In the rows, zero is written as 128.
Each row of numbers stands for one node and depends on some of the facts below. Use the named rows to name the rest.

Facts:
bagral (μ 138)
bavas (μ 229)
bidrem (ω dreston) (ζ dabrur,dreston) (μ 138)
biguk (Φ pani,skopen) (μ 229)
biklo (ζ zamak) (μ 229)
biruskom (ζ fakla) (μ 155)
bostu (μ 138)
brabriske (ω satam) (μ 728)
brarutok (ζ defli) (μ 229)
breko (μ 138)
brelum (Φ lidrom) (μ 155)
bristim (μ 138)
broden (μ 155)
brogru (μ 229)
dabrur (μ 229)
daflos (μ 229)
dasa (μ 728)
defli (ζ brarutok) (μ 728)
difu (ω nuklen) (μ 728)
diras (Φ kinan,drote) (μ 229)
diter (ω vuga) (ζ lefoplok) (Φ totrikon) (μ 229)
dokeskem (ω pegil) (ζ kinan) (μ 138)
doklim (μ 229)
drafelas (ω stistum) (ζ goga) (μ 728)
drate (Φ mikur,fusal,drote) (μ 138)
dreston (μ 155)
dritros (μ 155)
drote (ω truki) (μ 728)
drudam (ζ plilum) (μ 155)
duklel (ω grubel) (ζ lefo,kaponin) (μ 138)
dupubu (ζ luripa) (μ 138)
fakla (μ 155)
fekom (ζ dreston) (Φ dabrur,doklim) (μ 728)
fibis (μ 138)
flapam (ω mikur) (Φ skuvomu) (μ 229)
fletron (Φ kluflok) (μ 728)
flibruk (μ 138)
fligram (μ 138)
fubrul (ω breko) (μ 728)
fusal (μ 728)
gidraba (μ 728)
goga (ζ stistum,drafelas) (μ 728)
grikik (ζ tretis) (μ 155)
grolar (ζ dritros) (μ 229)
grorusan (μ 229)
grubel (ω lefo) (μ 229)
guflil (μ 155)
kaponin (ω pogu) (Φ lidrom,plefir,vavu) (μ 155)
kinan (μ 155)
klagrel (μ 728)
klastul (Φ grikik) (μ 155)
klavem (ω stistum,goga) (μ 155)
klokluk (ω stiber) (μ 229)
kluflok (μ 155)
klurel (Φ grikik,skuvomu,vavu) (μ 728)
kodes (ζ luren) (μ 155)
lefo (ω grubel) (μ 229)
lefoplok (Φ grubel,luvo) (μ 155)
lemuk (ω drate) (ζ duklel) (μ 138)
lidrom (μ 728)
lofel (ω stiber) (μ 138)
luren (μ 229)
luripa (μ 138)
luvo (μ 728)
mikur (μ 138)
mobila (ω klagrel) (μ 155)
mopum (μ 138)
mulin (ω vepi) (μ 155)
mutil (μ 229)
noflo (μ 728)
nuklen (ζ difu) (μ 229)
pani (ζ brogru) (μ 728)
pegil (μ 229)
penuk (ω bostu,brogru) (μ 229)
peskis (Φ pegil,lemuk,luvo) (μ 138)
pidre (ζ plilum) (Φ dreston) (μ 229)
plaklal (ω totrikon) (ζ satam,skisok) (Φ truki) (μ 728)
plefir (μ 138)
pligrur (ω pegil) (ζ kinan) (μ 229)
plilum (μ 155)
plukir (μ 728)
pogu (ω grubel,drate,kaponin) (Φ flibruk,skugum,skato,vofom) (μ 155)
putrul (ζ diras) (Φ grikik,gidraba) (μ 229)
rabu (ζ flapam) (μ 155)
rotum (ω mobila,noflo) (μ 229)
satam (μ 155)
siner (ω fekom,dabrur,daflos) (Φ kodes,plefir) (μ 229)
siplufik (μ 155)
skato (μ 728)
skisok (ω lofel) (μ 728)
skisuvin (Φ siplufik,luren) (μ 155)
skopen (μ 138)
skoskor (μ 138)
skugum (μ 728)
skuvomu (ω grolar) (μ 155)
stasumak (Φ fligram) (μ 138)
stelil (μ 138)
stiber (ζ klokluk,plaklal) (Φ vofom) (μ 728)
stistum (ω drafelas) (μ 138)
stoleplo (ω siplufik) (ζ broden) (Φ difu,kinan,skisok,fibis) (μ 138)
stovil (ω brarutok) (μ 138)
sudritor (μ 155)
sukize (ζ zufla) (μ 138)
tebepok (Φ skoskor) (μ 138)
todri (ω vofom) (μ 728)
totrikon (μ 229)
tretis (ζ vavu) (μ 728)
trodas (ω pidre) (μ 229)
trolu (ω skisok) (ζ satam) (μ 728)
truki (ζ drote) (μ 229)
vavu (ζ zufla) (μ 728)
vegror (μ 138)
vepi (μ 728)
vofom (ω lefoplok) (ζ vuga) (μ 229)
vuga (ω vofom) (Φ dupubu,mopum,dasa) (μ 728)
vugu (ω bristim,fletron) (μ 138)
zamak (ω biklo) (Φ siplufik,bagral,duklel,plefir) (μ 155)
zerel (ω zufla) (Φ guflil,mutil,daflos) (μ 138)
ziskeskom (ω sudritor) (μ 155)
zufla (ζ sukize,zerel) (μ 138)

Known rows:
ziskeskom: [112 101 101 117 120 123 132 112 142 147 102 117 140 143 159 150 133 128
 130 128 130 119 130 138 129 124 120 100  99  94 117 153 147 120 141 124
 126 131 136 102 114 131 136 110  94  59 133 115 107 123 151 130]
penuk: [123 127 123 118 118 126 126 125 127 120 142 132 148 125 146 129 124 109
 124 121 126 111 125 121 158 110 123 132 124 123 129 129 123 123 132 137
 129 138 126 119 120 122 136 127 128 137 132 111 118 125 132 127]
brogru: [109 168 107 132 142 104 141 129 131 139  88 134 119 148 157 122 132  96
 134 117 121 157 136 113 144  83 133 117 163 143 124 156 122 138 117 147
 139 155 142 121 114 139 150 131 142 232 131 125  97 164 132 135]
fibis: [138 136 142 130 128 125 123 127 124 112 146 136 120 123 100 121 113 127
 126 118 120 135 132 124 138 128 133 143 140 146 136 109 111 128 120 138
 130 131 125 125 140 131 130 146 143 153 131 135 121 129 116 118]
mopum: [157 137 151 141 129 124 126 129 133 108 131 136 121 119 122 132 113 117
 121 122 134 129 119 124 129 113 124 155 157 144 135 120 113 139 125 134
 122 123 125 131 132 126 137 144 145 155 140 137 148 124 113 117]
brarutok: [125 134 116 118 131 131 132 136 129 123 132 138 140 123 136 129 125 133
 121 125 124 120 133 124 136 121 124 110 128 116 131 124 122 125 134 141
 126 139 128 128 128 118 133 123 138 150 122 123 138 128 130 123]
zerel: [135 139 159 127 124 137 125 134 108 110 146 130 146 127 117 115 130 123
 140 121 116 127 118 117 148 132 119 165 141 138 135 132 114 140 124 135
 120 129 125 148 133 121 127 151 134 184 155 106 129 123 125 144]
duklel: [ 87 116 144 131 118 105 123 138 147 124 146 141 135 121 105 113 108 121
 133 139 122 136 140 135 141 126 119 181 133 143 128  89 109 126 118 137
 138 122 127 144 144 118 130 127 122 195 134 128 124 122 116 133]
flibruk: [131 137 147 135 128 129 124 131 129 111 140 135 126 120 105 123 114 125
 125 126 124 130 129 121 143 124 124 138 143 146 134 120 112 128 121 135
 126 127 127 130 138 125 127 144 143 171 141 140 138 130 117 122]
goga: [160 139 140 140 133 148 126 123 116 128 134 116 114 130  98 113 142 143
 137 130 132 138 128 129 101 137 146 148 142 160 131 126 131 142 118 127
 123 112 122 145 136 129 129 135 133 120 137 132 132 126 122 135]
drafelas: [160 133 141 142 131 146 124 121 118 125 140 113 112 128 101 114 138 136
 139 124 133 136 127 127 106 136 149 159 146 164 131 128 132 137 119 125
 125 111 122 141 134 126 126 138 129 113 143 126 128 126 122 136]
brelum: [109 106  95 110 128 126 135 122 135 154 112 122 141 143 162 147 138 137
 132 134 127 120 126 137 117 134 115  87  98  91 117 153 151 122 143 123
 127 135 136 117 115 135 130 111 104  63 133 111 107 130 149 137]
biklo: [ 90 133 115 126 134 126 133 129 128 123 135 142 134 107 176 137 140 117
 106 123 125 138 129 114 158 104 119  88 124 110 121 129 120 116 121 127
 126 138 126 103 133 149 112 149 138 131  97 125 127 132 112 121]
brabriske: [141 132 140 141 126 138 121 121 119 124 139 113 115 128 106 120 136 127
 137 126 136 134 121 124 115 132 143 162 136 161 130 131 134 135 116 116
 129 113 123 140 133 135 126 136 126 119 135 130 127 129 119 134]
kinan: [120 103 111 124 127 118 133 105 129 152  78 128 131 152 153 146 141 147
 129 115 120 145 135 140 125 136 130 101 105  90 113 152 135 125 138 128
 122 136 137  89 117 130 128 123  86  68 124 125  90 126 155 130]
diras: [147 141 124 115 128 128 130 132 119 126 131 141 143 137 135 123 132 126
 132 114 118 125 123 130 140 134 133 135 127 111 130 123 123 135 135 146
 127 145 128 138 121 111 136 123 128 156 137 100 117 132 136 131]
pidre: [119 143  97 100 127 142 133 156 149 117 162 134 146 113 118 132 109 126
 121 147 139  80 127 122 141 124 119  97 113 127 135 119 141 114 139 137
 130 131 127 144 129 120 128 104 160 140 116 127 164 121 126 121]
skisuvin: [109 110  96 109 128 126 134 122 137 153 112 120 139 140 157 145 137 139
 131 132 126 125 128 137 124 136 117  88  95  92 117 151 150 122 144 124
 128 134 136 112 114 131 128 109 108  62 126 115 107 129 150 135]
grorusan: [117 131 124 117 125 127 129 132 125 120 133 138 141 123 141 128 127 117
 122 123 126 119 128 124 145 120 123 120 125 117 130 125 122 123 133 140
 127 140 128 124 124 120 132 125 133 144 120 117 134 127 131 124]
kodes: [ 86  78 115 125 123 133 129 108 127 144 108 132 140 121 175 158 147 158
 111 126 123 133 133 137 131 138 121  74  82  72 111 140 133 109 138 111
 115 127 129  74 131 141 102 135  91  13 101 127 124 108 140 126]
dritros: [125 107 113 119 126 126 136 119 135 152  84 123 143 153 142 142 133 146
 137 128 123 122 131 146 112 140 129 109 105  89 120 149 142 126 150 133
 123 133 138 118 110 115 138 104  97  73 138 116 113 122 162 136]

Rows to name:
No name comes twice in this set of rows, the named rows included.
[149 133 145 132 126 127 125 129 141 104 149 134 121 107 123 133 106 119
 112 130 139 116 124 121 134 112 120 139 148 148 135 115 118 130 124 129
 129 122 122 122 134 135 132 136 156 140 129 146 154 119 105 110] => dupubu
[134 126 113 123 118 117 126 156 141 110 129 122 149 110 180 141 125  80
 127 141 138  93 107 106 143 142  64 102 117 105 138 134 128 120 139 116
 137 134 123 122 116 139 113 119 117 191 110 126 161 118 124 125] => diter
[205 145 151 154 132 119 122 148 118 121  96 118 115 135 131 121 149 104
 147 125 139 140 102 124  69 167  96 160 159 138 140 124 128 156 129 109
 134 118 120 152 120 135 126 129 103 172 133 139 149 121 124 137] => vuga
[ 99 139 130 118 134 109 131 155 139 133 155 154 133 115 109 112 124 132
 129 139 120 145 135 141 116 137 118 160 140 128 123  79 119 136 116 136
 135 130 122 156 152 125 121 131 138 186 122 125 122 127 103 135] => drate
[105 127 125 127 121 128 129 126 130 122 122 136 143 129 132 126 121 126
 119 129 123 117 136 122 163 117 128 119 124 120 131 132 114 111 131 140
 124 134 130 115 128 118 126 125 131 164 117 134 138 124 136 121] => mutil
[120 130 129 129 127 133 134 137 134 118 106 138 144 122 142 134 120 132
 115 136 132 114 133 121 146 106 124 111 136 122 130 139 116 119 131 139
 117 132 130 124 126 117 129 125 142 170 123 136 161 120 134 122] => totrikon
[144 140 131 132 132 142 123 133 114 130 147 114 116 125 110 115 143 129
 141 134 131 138 121 122 108 145 137 152 136 154 131 127 140 138 116 116
 130 116 123 154 136 137 119 133 130 126 134 121 128 133 117 140] => klurel
[117 137 117 127 133 138 134 135 131 128 115 143 133 125 127 125 125 145
 118 130 121 124 143 125 142 120 134  92 133 123 132 127 114 117 130 147
 120 137 131 122 136 119 126 127 147 168 104 145 150 126 136 118] => daflos
[ 99 120 113 118 121 127 125 122 132 115 157 131 139 105 171 142 127 107
 112 127 129 116 127 114 165 107 115 109 115 116 124 131 124 116 123 127
 130 136 123 100 128 148 123 137 128 119 118 113 128 126 117 120] => pligrur
[110 143 159 131 126 110 127 123 104 123 128 144 140 147 110 114 111 119
 128 120 121 117 116 134 166 112 152 154 117  98 132 136 118 126 138 117
 127 143 133 148 110  96 125 115 141 148 129 107 132 145 149 124] => klokluk
[111 137 120 117 126 132 133 141 126 122 135 134 152 124 149 125 127 119
 126 134 127 111 121 118 153 114 116 118 124 118 129 136 129 122 132 137
 125 136 129 134 126 121 123 128 140 164 130 113 144 125 132 132] => biguk
[144 108  99 109 125 127 135 126 142 152  98 119 141 156 119 141 121 145
 138 134 130 109 132 151 111 143 124 107 104 104 127 140 150 127 154 136
 128 131 139 131 110 108 146  88 100  79 144 120 120 121 165 130] => plilum
[116 160 148 139 141 128 128 133 109 127 153 130 101 123  84 111 127 136
 126 142 140 127 115 132 116 126 167 138 119 134 131 125 145 123 119  83
 133 118 125 167 131 127  95 122 170 104  99 142 156 151 114 124] => stiber

The same nodes again, as new rows of numbers:
Known rows:
vavu: [157 101 151 112 182 133 132  85 119  95 108 140  50 112 131 149 127 175
 131  96 138 132 118 141 126 118 129 122 154 127]
brarutok: [140 114 153 179 131 129 145 123 125 113 140 138 142 123  98 126 122 132
 118 117 124 122 129 128 148 129 123  94 109 124]
biruskom: [126 133 122 125 123 135 113 149 111 137 145 126 186 123 136 151 131 139
 140 105 146 125 132 131 134 114 115 137 136 122]
dreston: [143 169 138 117 138 102 119 144 123 122 139 115 126 127 102 125 138 131
 139 131 133 122 119 119 132 114 102 125 134 127]
daflos: [145 119 141 176 128 129 143 126 125  94 148 137 140 120  93 125 121 132
 114 116 118 123 135 132 146 124 117  93 109 126]
gidraba: [144 122 132 165 141 124 124 118 126 111 128 142  92 131 138 134 131 141
 129 131 136 122 133 138 129 138 138 123 131 131]
guflil: [136 146 132 116 127 124 116 150 119 128 142 120 164 124 124 137 133 137
 142 117 143 123 125 127 132 115 116 135 135 124]
plukir: [137 115 133 158 133 122 130 118 118 114 137 136 107 134 125 127 130 144
 127 123 135 123 129 139 128 143 137 129 131 133]
zerel: [108 121 121   6 157 128 140  88 134 132  85 111  79 119 127 111 133 128
 125 117 100 151  99 116 103 106 122 159 157 136]
dabrur: [152 130 149 173 132 117 147 123 130  92 144 134 124 124  85 111 125 129
 113 126 114 122 128 126 146 126 113  90 108 128]
noflo: [135 120 122 164 136 119 128 117 112 105 144 136 101 133 120 129 129 144
 125 122 128 123 134 140 127 141 127 127 133 133]
zamak: [147 161 136 126 143 113 119 130 126 142 120 134 161 130 144 125 148 127
 143 117 139 127 116 112 141 110 114 129 134 129]
diras: [155 118 178 172 131 113 155 111 138 125 134 136 146 137 100 105 124 137
 111 124 127 129 125 109 148 130 116 102 108 122]
mulin: [138 142 136 113 124 124 119 145 122 134 137 124 187 127 134 130 138 137
 143 113 146 125 120 123 135 115 120 139 134 126]
rabu: [126 134 121 125 122 135 113 148 112 137 146 127 185 123 137 149 132 140
 141 104 145 125 131 130 135 114 114 138 136 121]
peskis: [ 85 138  95  74 105 135 122 130 141 149 113 122 102 133 143 116 126 100
 127 137  98 140 121 127  99 118 125 158 135 137]
broden: [140 158 137 116 134 111 119 142 120 132 136 119 153 128 116 126 138 132
 140 122 138 124 118 119 134 116 109 132 134 127]
grorusan: [144 112 158 172 128 131 146 123 129 116 135 139 155 124 107 119 123 132
 120 116 129 123 124 127 148 130 131  97 108 125]
tebepok: [ 92 137  86  66 118 134 124 127 137 147 108 115 107 131 145 119 128 100
 124 149 102 142 129 123 106 124 128 154 137 134]
skoskor: [ 98 137  90  61 115 136 122 134 144 138 110 110 101 128 147 123 125 104
 124 159 106 140 131 126 104 124 133 153 137 132]
kluflok: [136 146 131 115 127 124 116 147 120 130 142 121 166 125 126 139 134 138
 142 118 143 124 125 126 132 113 115 134 135 124]

Rows to name:
No name comes twice in this set of rows, the named rows included.
[158 130 164 172 141 122 146 120 144 107 122 140 120 122 109 112 128 127
 122 134 128 122 122 121 150 127 131  89 108 126] => luren
[102 150  97  60 121 123 125 127 148 139 105 109  86 132 137 109 131 100
 124 163 100 140 123 118 105 126 128 151 135 135] => luripa
[123 109 104 177 130 130 124 117  98 109 155 143 122 132 125 144 127 143
 121 102 122 125 144 146 131 140 117 128 135 132] => fekom
[102 137  95  66 115 130 122 131 149 139 119 107  85 134 142 126 119 115
 116 163 104 144 144 120 102 122 116 156 137 125] => mikur
[149 107 163 167 123 133 151 121 136 115 130 140 174 125 114 112 127 132
 121 117 134 124 119 125 150 131 140 102 107 127] => trodas
[138 104 144 192 131 144 142 117 122 128 130 152 165 122 131 138 124 130
 121 103 130 125 134 130 153 126 128  95 110 123] => putrul
[132 104 127 160 127 135 125 125 115 113 142 138 123 130 135 140 125 148
 128 118 141 123 136 146 127 142 143 132 132 130] => pani
[133 119 128 165 136 120 128 118 112 110 142 136  95 133 119 133 127 144
 126 124 130 122 133 140 128 141 128 125 133 132] => vepi
[136 141 119 130 131 138 107 149 121 134 134 132 166 119 154 159 132 139
 144 114 146 125 137 131 136 107 116 130 137 120] => kodes
[147 111 145 153 131 119 131 118 130 113 142 132 106 140 128 125 124 156
 121 132 140 127 137 132 126 142 131 135 131 126] => fusal
[102 113 111  11 155 141 131  98 129 128  93 109  70 113 132 133 123 136
 124 115 103 150 113 126 100 105 120 156 159 129] => sukize
[142 157 122 129 139 124 108 147 125 125 135 126 131 119 135 153 133 137
 141 125 139 124 135 128 134 106 106 123 137 121] => siplufik

